Here is a tiny trained network, its code and every weight. The questions are about switching its units off for an input and a target symbol, where a switched-off unit gives its printed mean instead of its output.

import numpy as np


def w(rows, s, z=0):
    codes = np.array(rows[::2]) - 128.0
    scale = np.full(codes.shape[1], s)
    scale[-1] = z or s
    return codes * scale


def f(y):
    return np.maximum(y, 0)


def softmax(a):
    e = np.exp(a - a.max(-1, keepdims=True))
    return e / e.sum(-1, keepdims=True)


def log_softmax(a):
    a = a - a.max(-1, keepdims=True)
    return a - np.log(np.exp(a).sum(-1, keepdims=True))


def net(x, mask):
    ids = ['δεζηθξπστψ'.index(c) for c in x.split()]
    T = len(ids)
    res = E[ids] + P[:T]
    r = res
    for j in range(2):
        rows = slice(2 * j, 2 * j + 2)
        q, k, v = (r @ M[0][rows].T for M in (Q, K, V))
        z = softmax(np.where(np.tri(T) > 0, q @ k.T / 2**0.5, -1e9)) @ v
        o = O[0][rows]
        res = res + np.where(mask[j], z, o[:, -1]) @ o[:, :-1]
    y = f(res @ A[0][:, :-1].T + A[0][:, -1])
    res = res + np.where(mask[2:26], y, B[0][:, -1]) @ B[0][:, :-1]
    return log_softmax(res[-1] @ U[:, :-1].T + U[:, -1])


Q, K, V, O, A, B = {}, {}, {}, {}, {}, {}
E = w([
[102,179,108,187],'δ',
[168,146,178,117],'ε',
[166,101,192,78],'ζ',
[30,47,130,82],'η',
[175,203,181,139],'θ',
[84,97,125,129],'ξ',
[87,148,145,125],'π',
[67,42,214,10],'σ',
[193,142,241,60],'τ',
[53,135,95,163],'ψ',
],0.013)
P = w([
[55,119,253,206],'0',
[152,168,107,85],'1',
[102,65,177,200],'2',
[157,170,97,81],'3',
[82,54,161,203],'4',
[131,182,105,57],'5',
[55,134,165,184],'6',
[142,175,90,51],'7',
[102,73,139,201],'8',
[134,183,90,31],'9',
[136,113,167,192],'10',
[154,195,88,79],'11',
],0.015)
Q[0] = w([
[72,102,255,226],'head 1',
[173,71,131,173],'head 1',
[115,90,178,179],'head 2',
[62,131,209,201],'head 2',
],0.035)
K[0] = w([
[145,197,23,7],'head 1',
[213,62,39,108],'head 1',
[182,111,50,66],'head 2',
[117,215,37,17],'head 2',
],0.022)
V[0] = w([
[158,1,122,48],'head 1',
[230,97,244,92],'head 1',
[208,215,240,55],'head 2',
[47,252,33,194],'head 2',
],0.016)
O[0] = w([
[29,242,129,155,63],'head 1',
[110,159,19,198,207],'head 1',
[89,19,4,236,250],'head 2',
[179,13,183,65,94],'head 2',
],0.013,0.019)
A[0] = w([
[121,141,244,168,98],'neuron 1',
[103,108,152,68,118],'neuron 2',
[90,187,96,120,86],'neuron 3',
[58,124,150,106,123],'neuron 4',
[186,128,53,52,1],'neuron 5',
[122,90,137,190,180],'neuron 6',
[215,129,88,22,124],'neuron 7',
[111,85,146,166,137],'neuron 8',
[111,98,222,195,150],'neuron 9',
[168,153,92,90,177],'neuron 10',
[149,64,130,174,43],'neuron 11',
[139,184,149,23,141],'neuron 12',
[100,101,101,111,108],'neuron 13',
[153,81,122,96,71],'neuron 14',
[63,161,186,182,119],'neuron 15',
[175,99,132,162,178],'neuron 16',
[101,174,156,138,93],'neuron 17',
[105,131,162,168,123],'neuron 18',
[149,183,85,102,175],'neuron 19',
[210,114,48,66,225],'neuron 20',
[102,194,115,94,49],'neuron 21',
[178,67,177,158,108],'neuron 22',
[155,156,136,41,82],'neuron 23',
[53,144,166,185,117],'neuron 24',
],0.011,0.0065)
B[0] = w([
[101,149,69,94,147],'neuron 1',
[134,149,145,79,146],'neuron 2',
[120,44,133,191,195],'neuron 3',
[157,165,110,163,140],'neuron 4',
[200,86,242,228,164],'neuron 5',
[82,77,214,80,244],'neuron 6',
[106,202,13,45,164],'neuron 7',
[130,156,181,103,202],'neuron 8',
[14,132,178,136,151],'neuron 9',
[93,88,148,130,142],'neuron 10',
[226,247,42,137,254],'neuron 11',
[123,103,166,247,153],'neuron 12',
[139,150,154,127,181],'neuron 13',
[161,161,93,184,186],'neuron 14',
[124,87,181,99,179],'neuron 15',
[128,100,78,74,212],'neuron 16',
[146,138,71,70,158],'neuron 17',
[132,124,157,105,147],'neuron 18',
[67,163,165,63,164],'neuron 19',
[39,137,239,43,226],'neuron 20',
[211,74,86,137,165],'neuron 21',
[97,83,104,225,206],'neuron 22',
[162,132,117,177,149],'neuron 23',
[210,193,149,76,190],'neuron 24',
],0.012,0.04)
U = w([
[167,169,156,84,35],'δ',
[77,70,181,61,157],'ε',
[101,29,175,133,132],'ζ',
[164,139,180,172,3],'η',
[178,61,207,82,168],'θ',
[118,172,196,85,140],'ξ',
[107,86,139,3,82],'π',
[161,35,111,96,154],'σ',
[100,134,157,116,130],'τ',
[129,147,194,137,186],'ψ',
],0.0082,0.0027)

Each question gives the input, a string of symbols that net reads in full, and the target symbol t.
The units are the heads (2 rows each of Q, K, V and O) and the neurons (one row each of A and B). Each row of codes is followed by its name. A weight is (code - 128) times the scale printed after its matrix; where a second scale follows, it is the last column's (O, A, B and U).
mask holds one flag per unit, heads first, then neurons. A switched-off unit (its flag False) gives its mean, the last column of its rows in O or B, instead of its output. The means were averaged over made-up inputs and are rounded, as every weight is.
A unit's drop is (log p(t) with every unit on - log p(t) with that unit switched off) / (log p(t) with every unit on - log p(t) with every unit switched off).
The circuit of an input: a set's keep is (log p(t) with only the set's units on - log p(t) with every unit switched off) / (log p(t) with every unit on - log p(t) with every unit switched off). Starting from the 12 units with the biggest drops (on a tie, the unit counted first), units are removed one at a time, each time the one whose removal leaves the highest keep (on an exact tie, the one counted first), for as long as the keep stays at least 0.8.
circuit, biggest first: the units of the circuit, biggest drop first
unit that matters most: the unit with the biggest drop
k most important neurons: the k neurons with the biggest drops, biggest first
which heads matter: for each layer, one digit per head in row order, 1 if its drop is at least 0.15 and else 0, layers parted by /
input π ε θ σ δ θ, target π: unit that matters most -> neuron 7
input ε σ θ, target θ: 3 most important neurons -> neuron 24; neuron 3; neuron 11
input σ ε σ θ σ ξ δ θ ξ θ π ζ, target σ: 4 most important neurons -> neuron 3; neuron 21; neuron 20; neuron 11
input π ψ σ σ θ ξ, target π: 4 most important neurons -> neuron 7; neuron 11; neuron 20; neuron 3
input ζ η σ π θ, target ζ: circuit, biggest first -> head 2; neuron 24; neuron 22
input θ σ ψ π θ θ θ θ θ ψ τ, target τ: which heads matter -> 11
input ψ σ ε θ π θ, target ψ: 4 most important neurons -> neuron 12; neuron 7; neuron 11; neuron 23
input θ θ π θ θ σ θ π δ ε σ, target δ: which heads matter -> 11
input δ σ δ σ σ π, target δ: circuit, biggest first -> neuron 6; head 2
input θ π δ ξ, target θ: circuit, biggest first -> neuron 20; head 1; neuron 5
input π ξ ε η, target π: circuit, biggest first -> neuron 7; head 2; head 1
input σ θ ζ ψ θ θ, target σ: 3 most important neurons -> neuron 3; neuron 21; neuron 20
input θ η σ θ σ, target σ: circuit, biggest first -> neuron 11; head 2
input σ θ θ ξ ζ δ, target σ: which heads matter -> 11
input σ θ σ θ ψ σ η θ θ η, target σ: unit that matters most -> neuron 3
input θ θ θ ζ, target θ: circuit, biggest first -> neuron 5; head 1
input η σ θ θ π θ ξ π σ θ θ π, target η: circuit, biggest first -> neuron 12; head 2; neuron 20; head 1
input θ θ π η θ τ, target θ: 4 most important neurons -> neuron 5; neuron 20; neuron 11; neuron 6
input δ δ θ ξ σ ε, target δ: circuit, biggest first -> neuron 6; head 2
input σ ψ ε θ τ, target σ: circuit, biggest first -> head 2
input ζ θ θ η θ η σ θ ψ η θ η, target ζ: 4 most important neurons -> neuron 11; neuron 3; neuron 20; neuron 7
input θ θ ψ ε θ η δ θ δ, target σ: 4 most important neurons -> neuron 11; neuron 16; neuron 24; neuron 19
input ε π π θ ψ θ, target ε: which heads matter -> 00
input θ τ δ η ξ, target ξ: which heads matter -> 10
input δ θ θ ξ θ σ ψ ε θ, target δ: 2 most important neurons -> neuron 22; neuron 20
input ξ π δ π τ δ θ π θ δ, target ξ: which heads matter -> 11
